A: [-0.19, -0.29, -0.23,  0.05, -0.10,  0.15,  0.06, -0.01, -0.06, -0.18,
  0.00, -0.30, -0.02]
D: [-0.05,  0.19,  0.28,  0.23,  0.00, -0.23,  0.11, -0.43,  0.46,  0.16,
 -0.06,  0.30,  0.52]
X: [-0.27,  0.06, -0.02, -0.07,  0.17,  0.48,  0.13,  0.60, -0.89, -0.11,
  0.27, -0.19,  0.69]
Q: [-0.05,  0.13,  0.02,  0.08, -0.06,  0.45, -0.44,  0.39, -0.13,  0.01,
  0.01,  0.14, -0.06]
R: [ 0.12,  0.11,  0.18,  0.28, -0.32, -0.19, -0.07, -0.20, -0.37,  0.20,
 -0.14,  0.34,  0.62]
J: [-0.27,  0.06, -0.02, -0.07,  0.17,  0.48,  0.13,  0.60, -0.89, -0.11,
  0.27, -0.19, -0.11]
has: [ 0.23,  0.00, -0.23,  0.11] => yes
has: [-0.11,  0.26, -0.19,  0.69] => no
has: [ 0.11, -0.43] => yes
has: [-0.37,  0.20, -0.14,  0.34,  0.62] => yes
has: [-0.27,  0.06, -0.02] => yes

